Below are the code and all the weights of a small trained network. Each question names an input and a target symbol and asks about switching units off, where a switched-off unit gives its printed mean instead of its output.

import numpy as np


def w(rows, s, z=0):
    codes = np.array(rows[::2]) - 128.0
    scale = np.full(codes.shape[1], s)
    scale[-1] = z or s
    return codes * scale


def norm(h):
    return h / np.sqrt((h * h).mean(-1, keepdims=True) + 1e-5)


def f(y):
    return np.maximum(y, 0)


def softmax(a):
    e = np.exp(a - a.max(-1, keepdims=True))
    return e / e.sum(-1, keepdims=True)


def log_softmax(a):
    a = a - a.max(-1, keepdims=True)
    return a - np.log(np.exp(a).sum(-1, keepdims=True))


def net(x, mask):
    ids = ['βγεθλφ'.index(c) for c in x.split()]
    T = len(ids)
    res = E[ids] + P[:T]
    r = norm(res)
    for j in range(2):
        rows = slice(3 * j, 3 * j + 3)
        q, k, v = (r @ M[0][rows].T for M in (Q, K, V))
        z = softmax(np.where(np.tri(T) > 0, q @ k.T / 3**0.5, -1e9)) @ v
        o = O[0][rows]
        res = res + np.where(mask[j], z, o[:, -1]) @ o[:, :-1]
    y = f(norm(res) @ A[0][:, :-1].T + A[0][:, -1])
    res = res + np.where(mask[2:26], y, B[0][:, -1]) @ B[0][:, :-1]
    return log_softmax(norm(res)[-1] @ U[:, :-1].T + U[:, -1])


Q, K, V, O, A, B = {}, {}, {}, {}, {}, {}
E = w([
[117,198,178,206],'β',
[98,123,82,125],'γ',
[181,116,110,69],'ε',
[56,113,80,98],'θ',
[161,40,131,250],'λ',
[152,123,94,103],'φ',
],0.013)
P = w([
[56,176,9,156],'0',
[49,104,150,92],'1',
[108,167,61,168],'2',
[70,112,160,98],'3',
[151,167,95,139],'4',
[86,114,164,107],'5',
[182,164,115,116],'6',
[80,111,159,112],'7',
[200,163,132,108],'8',
],0.015)
Q[0] = w([
[95,104,148,111],'h0',
[154,246,102,119],'h0',
[144,183,116,126],'h0',
[167,188,219,186],'h1',
[193,124,93,107],'h1',
[109,48,190,79],'h1',
],0.012)
K[0] = w([
[236,152,215,163],'h0',
[66,187,182,11],'h0',
[72,228,138,2],'h0',
[158,72,27,38],'h1',
[146,127,117,140],'h1',
[159,202,212,107],'h1',
],0.008)
V[0] = w([
[78,247,101,85],'h0',
[148,21,137,164],'h0',
[172,113,157,172],'h0',
[133,150,174,181],'h1',
[153,218,126,57],'h1',
[152,197,154,170],'h1',
],0.011)
O[0] = w([
[82,231,106,201,215],'h0',
[198,106,129,58,121],'h0',
[92,68,139,105,3],'h0',
[56,191,144,255,36],'h1',
[17,181,72,94,107],'h1',
[128,201,186,121,62],'h1',
],0.0061,0.0034)
A[0] = w([
[156,73,104,169,142],'n0',
[107,159,97,130,125],'n1',
[45,107,141,152,97],'n2',
[61,135,204,129,80],'n3',
[110,125,132,154,109],'n4',
[145,112,232,187,113],'n5',
[103,102,136,96,136],'n6',
[155,61,96,69,152],'n7',
[88,99,130,173,40],'n8',
[102,104,97,161,88],'n9',
[145,133,134,182,172],'n10',
[115,185,86,150,83],'n11',
[147,109,136,85,91],'n12',
[121,96,93,110,82],'n13',
[171,172,113,191,65],'n14',
[107,49,187,83,1],'n15',
[126,91,145,89,42],'n16',
[118,88,146,49,149],'n17',
[124,150,142,148,101],'n18',
[125,124,126,124,88],'n19',
[98,84,104,93,122],'n20',
[153,121,59,124,158],'n21',
[69,168,252,120,47],'n22',
[78,102,118,131,41],'n23',
],0.015,0.0051)
B[0] = w([
[80,137,133,126,195],'n0',
[168,150,128,143,216],'n1',
[162,119,155,108,184],'n2',
[102,162,130,82,174],'n3',
[122,120,122,88,145],'n4',
[140,115,166,70,166],'n5',
[148,111,97,142,178],'n6',
[154,122,151,113,252],'n7',
[131,140,97,74,142],'n8',
[126,158,154,105,158],'n9',
[148,174,97,105,192],'n10',
[153,76,131,138,245],'n11',
[86,137,139,117,171],'n12',
[129,139,126,154,160],'n13',
[115,121,64,163,222],'n14',
[111,69,124,170,196],'n15',
[133,109,117,152,164],'n16',
[86,142,132,153,224],'n17',
[144,143,123,115,149],'n18',
[132,126,121,127,128],'n19',
[141,123,107,163,192],'n20',
[119,166,168,146,254],'n21',
[137,173,254,125,181],'n22',
[173,100,145,124,145],'n23',
],0.013,0.0062)
U = w([
[115,183,213,69,215],'β',
[233,103,102,58,83],'γ',
[60,188,48,162,198],'ε',
[81,107,54,11,76],'θ',
[101,18,136,128,239],'λ',
[254,131,150,220,3],'φ',
],0.0093,0.0036)

Each question gives the input, a string of symbols that net reads in full, and the target symbol t.
The units are the heads (3 rows each of Q, K, V and O) and the neurons (one row each of A and B). Each row of codes is followed by its name. A weight is (code - 128) times the scale printed after its matrix; where a second scale follows, it is the last column's (O, A, B and U).
mask holds one flag per unit, heads first, then neurons. A switched-off unit (its flag False) gives its mean, the last column of its rows in O or B, instead of its output. The means were averaged over made-up inputs and are rounded, as every weight is.
A unit's drop is (log p(t) with every unit on - log p(t) with that unit switched off) / (log p(t) with every unit on - log p(t) with every unit switched off).
The circuit of an input: a set's keep is (log p(t) with only the set's units on - log p(t) with every unit switched off) / (log p(t) with every unit on - log p(t) with every unit switched off). Starting from the 12 units with the biggest drops (on a tie, the unit counted first), units are removed one at a time, each time the one whose removal leaves the highest keep (on an exact tie, the one counted first), for as long as the keep stays at least 0.8.
circuit, biggest first: the units of the circuit, biggest drop first
unit that matters most: the unit with the biggest drop
k most important neurons: the k neurons with the biggest drops, biggest first
drop of u: that unit's drop, to one decimal
input φ φ β γ ε β β θ, target β: circuit, biggest first => (n22, h1)
input φ φ θ γ ε ε φ θ, target θ: 3 most important neurons => (n22, n2, n11)
input ε ε β λ λ γ, target λ: circuit, biggest first => (h0, n15)
input ε β ε λ λ λ θ β γ, target ε: unit that matters most => n14
input φ β β ε φ φ γ ε λ, target ε: 2 most important neurons => (n0, n14)
input ε λ θ θ ε λ λ ε β, target ε: circuit, biggest first => (n14, n7)
input ε β φ λ ε β β ε θ, target ε: 2 most important neurons => (n14, n7)
input ε φ φ φ φ θ, target θ: 3 most important neurons => (n22, n2, n21)
input ε θ φ ε φ ε ε, target β: 2 most important neurons => (n21, n14)
input λ λ ε ε ε β γ, target ε: 2 most important neurons => (n14, n7)
input ε λ λ β θ ε ε φ λ, target γ: 2 most important neurons => (n22, n17)
input θ ε ε ε, target ε: drop of n17 => 0.2
input ε φ ε ε φ γ, target γ: drop of n22 => 0.1
input β β ε β φ λ γ φ, target λ: circuit, biggest first => (n15)
input β θ φ γ β λ φ, target ε: drop of n7 => 0.2
